Below are the code and all the weights of a small trained network. Each question names an input and a target symbol and asks about switching units off, where a switched-off unit gives its printed mean instead of its output.

import numpy as np


def w(rows, s, z=0):
    codes = np.array(rows[::2]) - 128.0
    scale = np.full(codes.shape[1], s)
    scale[-1] = z or s
    return codes * scale


def f(y):
    return np.maximum(y, 0)


def softmax(a):
    e = np.exp(a - a.max(-1, keepdims=True))
    return e / e.sum(-1, keepdims=True)


def log_softmax(a):
    a = a - a.max(-1, keepdims=True)
    return a - np.log(np.exp(a).sum(-1, keepdims=True))


def net(x, mask):
    ids = ['ΞΦΨΩαβγδεηθμπ'.index(c) for c in x.split()]
    T = len(ids)
    res = E[ids] + P[:T]
    r = res
    for j in range(3):
        rows = slice(2 * j, 2 * j + 2)
        q, k, v = (r @ M[0][rows].T for M in (Q, K, V))
        z = softmax(np.where(np.tri(T) > 0, q @ k.T / 2**0.5, -1e9)) @ v
        o = O[0][rows]
        res = res + np.where(mask[j], z, o[:, -1]) @ o[:, :-1]
    y = f(res @ A[0][:, :-1].T + A[0][:, -1])
    res = res + np.where(mask[3:27], y, B[0][:, -1]) @ B[0][:, :-1]
    return log_softmax(res[-1] @ U[:, :-1].T + U[:, -1])


Q, K, V, O, A, B = {}, {}, {}, {}, {}, {}
E = w([
[204,127,152],'Ξ',
[202,153,206],'Φ',
[165,124,145],'Ψ',
[27,136,61],'Ω',
[125,250,242],'α',
[93,136,86],'β',
[82,185,213],'γ',
[133,133,165],'δ',
[80,172,142],'ε',
[141,85,109],'η',
[207,127,140],'θ',
[174,103,101],'μ',
[71,164,169],'π',
],0.017)
P = w([
[148,4,254],'0',
[163,175,205],'1',
[147,176,196],'2',
[152,155,162],'3',
[156,167,186],'4',
[151,175,193],'5',
[163,165,175],'6',
[160,154,191],'7',
[144,162,178],'8',
[164,146,195],'9',
[159,145,197],'10',
],0.0063)
Q[0] = w([
[135,173,247],'head 1',
[153,136,208],'head 1',
[183,133,151],'head 2',
[114,177,166],'head 2',
[77,149,25],'head 3',
[138,149,130],'head 3',
],0.016)
K[0] = w([
[16,2,237],'head 1',
[244,42,180],'head 1',
[112,103,205],'head 2',
[136,97,94],'head 2',
[178,244,103],'head 3',
[116,128,153],'head 3',
],0.0095)
V[0] = w([
[168,124,139],'head 1',
[131,199,124],'head 1',
[107,52,147],'head 2',
[97,120,189],'head 2',
[251,183,103],'head 3',
[103,94,140],'head 3',
],0.013)
O[0] = w([
[186,91,159,177],'head 1',
[94,84,254,110],'head 1',
[141,230,126,115],'head 2',
[73,73,212,253],'head 2',
[230,112,154,87],'head 3',
[93,225,58,154],'head 3',
],0.0082,0.0052)
A[0] = w([
[158,161,173,78],'neuron 1',
[142,117,78,247],'neuron 2',
[155,75,150,142],'neuron 3',
[107,130,146,164],'neuron 4',
[121,154,62,229],'neuron 5',
[134,172,142,1],'neuron 6',
[99,170,247,119],'neuron 7',
[125,93,123,35],'neuron 8',
[130,173,144,100],'neuron 9',
[153,90,150,122],'neuron 10',
[128,163,163,148],'neuron 11',
[137,117,128,25],'neuron 12',
[125,165,142,63],'neuron 13',
[94,159,172,37],'neuron 14',
[105,129,127,145],'neuron 15',
[152,121,208,95],'neuron 16',
[139,183,120,147],'neuron 17',
[133,159,162,129],'neuron 18',
[71,138,126,106],'neuron 19',
[120,174,122,18],'neuron 20',
[119,123,58,99],'neuron 21',
[121,134,177,111],'neuron 22',
[146,137,102,39],'neuron 23',
[113,56,112,77],'neuron 24',
],0.016,0.007)
B[0] = w([
[119,86,130,168],'neuron 1',
[145,192,254,138],'neuron 2',
[137,171,129,160],'neuron 3',
[145,175,156,158],'neuron 4',
[149,75,218,143],'neuron 5',
[131,92,167,143],'neuron 6',
[146,114,92,251],'neuron 7',
[212,173,147,129],'neuron 8',
[120,104,131,158],'neuron 9',
[114,131,107,153],'neuron 10',
[126,128,58,177],'neuron 11',
[88,119,134,128],'neuron 12',
[102,53,207,148],'neuron 13',
[144,124,164,166],'neuron 14',
[129,160,62,139],'neuron 15',
[89,93,59,195],'neuron 16',
[157,116,171,158],'neuron 17',
[130,113,90,169],'neuron 18',
[121,119,34,149],'neuron 19',
[97,31,142,140],'neuron 20',
[191,168,238,131],'neuron 21',
[128,157,111,172],'neuron 22',
[209,152,61,128],'neuron 23',
[158,191,196,137],'neuron 24',
],0.0065,0.024)
U = w([
[172,126,94,3],'Ξ',
[171,124,53,75],'Φ',
[145,121,123,166],'Ψ',
[39,136,169,73],'Ω',
[84,9,140,129],'α',
[97,138,143,133],'β',
[82,120,98,150],'γ',
[108,116,130,66],'δ',
[107,157,94,142],'ε',
[100,121,221,191],'η',
[188,130,91,145],'θ',
[155,129,140,46],'μ',
[79,149,107,156],'π',
],0.014,0.0047)

Each question gives the input, a string of symbols that net reads in full, and the target symbol t.
The units are the heads (2 rows each of Q, K, V and O) and the neurons (one row each of A and B). Each row of codes is followed by its name. A weight is (code - 128) times the scale printed after its matrix; where a second scale follows, it is the last column's (O, A, B and U).
mask holds one flag per unit, heads first, then neurons. A switched-off unit (its flag False) gives its mean, the last column of its rows in O or B, instead of its output. The means were averaged over made-up inputs and are rounded, as every weight is.
A unit's drop is (log p(t) with every unit on - log p(t) with that unit switched off) / (log p(t) with every unit on - log p(t) with every unit switched off).
The circuit of an input: a set's keep is (log p(t) with only the set's units on - log p(t) with every unit switched off) / (log p(t) with every unit on - log p(t) with every unit switched off). Starting from the 12 units with the biggest drops (on a tie, the unit counted first), units are removed one at a time, each time the one whose removal leaves the highest keep (on an exact tie, the one counted first), for as long as the keep stays at least 0.8.
units of the circuit, in order: the units of the circuit, biggest drop first
k most important neurons: the k neurons with the biggest drops, biggest first
heads that matter: for each layer, one digit per head in row order, 1 if its drop is at least 0.15 and else 0, layers parted by /
drop of u: that unit's drop, to one decimal
input α α α ε ε α α α Ξ, target α: units of the circuit, in order => head 2
input α ε α η Ψ π γ Φ Φ γ, target α: units of the circuit, in order => head 1; neuron 16
input η Ψ Ψ μ α α β Ψ θ, target η: heads that matter => 100
input α Ω δ π Φ, target α: units of the circuit, in order => head 1; neuron 16
input η Ω α θ μ Ψ β η δ η, target η: units of the circuit, in order => neuron 7; neuron 11; neuron 16
input η γ α β μ θ α δ, target η: 3 most important neurons => neuron 7; neuron 16; neuron 2
input α α α α θ, target α: 2 most important neurons => neuron 16; neuron 1
input α Φ ε, target α: heads that matter => 111
input α Ψ π π μ Ξ β θ ε α, target α: 3 most important neurons => neuron 16; neuron 1; neuron 13
input η α β η α α π α θ, target η: 2 most important neurons => neuron 7; neuron 2
input η θ Ψ γ ε, target η: heads that matter => 110
input θ α Φ, target Φ: heads that matter => 001
input η η η α Ψ α θ δ β α Ψ, target η: heads that matter => 100
input η Ω Ψ, target η: most important neuron => neuron 5
input α π θ, target α: heads that matter => 110
input α α θ η α π β Φ, target α: drop of neuron 1 => 0.3
input α Φ η γ, target α: drop of neuron 5 => -0.2
input Ω θ θ θ α Ω α η, target η: drop of neuron 7 => 0.2
